Below are the code and all the weights of a small trained network. Each question names an input and a class and asks about switching units off, where a switched-off unit gives its printed mean instead of its output.

import numpy as np


def w(rows, s, z=0):
    codes = np.array(rows[::2]) - 128.0
    scale = np.full(codes.shape[1], s)
    scale[-1] = z or s
    return codes * scale


def norm(h):
    return h / np.sqrt((h * h).mean(-1, keepdims=True) + 1e-5)


def f(y):
    return np.maximum(y, 0)


def log_softmax(a):
    a = a - a.max(-1, keepdims=True)
    return a - np.log(np.exp(a).sum(-1, keepdims=True))


def net(x, mask):
    res = np.array(x, float).reshape(1, 6) / 4 @ E
    u = 0
    for l in range(2):
        y = f(norm(res) @ A[l][:, :-1].T + A[l][:, -1])
        res = res + np.where(mask[u : u + 6], y, B[l][:, -1]) @ B[l][:, :-1]
        u += 6
    return log_softmax(norm(res)[-1] @ U[:, :-1].T + U[:, -1])


A, B = {}, {}
E = w([
[153,207,172],'x0',
[60,197,43],'x1',
[255,163,81],'x2',
[115,94,111],'x3',
[140,172,152],'x4',
[17,144,204],'x5',
],0.006)
A[0] = w([
[3,141,191,67],'L0N1',
[62,207,4,233],'L0N2',
[126,142,132,7],'L0N3',
[192,120,23,113],'L0N4',
[31,102,37,192],'L0N5',
[67,205,39,138],'L0N6',
],0.0074,0.0016)
B[0] = w([
[108,217,181,247],'L0N1',
[103,217,27,253],'L0N2',
[139,121,114,128],'L0N3',
[148,255,205,207],'L0N4',
[160,176,194,227],'L0N5',
[77,22,55,221],'L0N6',
],0.0098,0.0046)
A[1] = w([
[133,177,129,4],'L1N1',
[142,94,202,146],'L1N2',
[100,252,131,62],'L1N3',
[216,107,86,197],'L1N4',
[125,88,40,130],'L1N5',
[161,145,168,65],'L1N6',
],0.014,0.0021)
B[1] = w([
[131,31,129,158],'L1N1',
[145,7,97,176],'L1N2',
[143,87,70,250],'L1N3',
[172,222,229,173],'L1N4',
[213,56,92,146],'L1N5',
[103,32,190,160],'L1N6',
],0.011)
U = w([
[194,44,223,229],'0',
[130,150,45,242],'1',
[211,197,253,125],'2',
[221,219,94,4],'3',
[47,77,245,23],'4',
[16,209,139,68],'5',
],0.013,0.0023)

Each question gives the input, the list of numbers given to net, and the class t.
The units are the neurons (one row each of A and B). Each row of codes is followed by its name. A weight is (code - 128) times the scale printed after its matrix; where a second scale follows, it is the last column's (A, B and U).
mask holds one flag per neuron, layer by layer. A switched-off neuron (its flag False) gives its mean, the last column of its row in B, instead of its output. The means were averaged over made-up inputs and are rounded, as every weight is.
A unit's drop is (log p(t) with every unit on - log p(t) with that unit switched off) / (log p(t) with every unit on - log p(t) with every unit switched off).
The circuit of an input: a set's keep is (log p(t) with only the set's units on - log p(t) with every unit switched off) / (log p(t) with every unit on - log p(t) with every unit switched off). Starting from all 12 units, units are removed one at a time, each time the one whose removal leaves the highest keep (on an exact tie, the one counted first), for as long as the keep stays at least 0.8.
units of the circuit, in order: the units of the circuit, biggest drop first
k most important neurons: the k neurons with the biggest drops, biggest first
k most important neurons of layer l: the k neurons of layer l with the biggest drops, biggest first
drop when u is switched off: that unit's drop, to one decimal
input [-8,-5,2,-3,-2,-3], class 2: most important neuron	[L1N4]
input [8,2,-8,-7,4,0], class 1: units of the circuit, in order	[L1N3 L1N4]
input [6,0,3,7,6,7], class 0: 3 most important neurons of layer 0	[L0N2 L0N6 L0N4]
input [2,0,4,-2,3,-7], class 2: units of the circuit, in order	[L1N4 L0N2]
input [2,-7,3,6,-3,-7], class 2: 2 most important neurons	[L1N4 L1N3]
input [7,0,-6,-4,4,-4], class 0: 2 most important neurons	[L0N2 L0N6]
input [-6,-7,1,-2,4,-7], class 2: 2 most important neurons	[L1N4 L1N3]
input [8,1,5,-7,8,6], class 1: 3 most important neurons of layer 0	[L0N5 L0N4 L0N1]
input [-8,8,1,6,-8,-6], class 3: drop when L1N6 is switched off	0.1
input [-8,-4,2,-6,5,-6], class 2: drop when L1N4 is switched off	0.3
input [7,0,5,-1,-8,7], class 0: drop when L0N2 is switched off	1.0
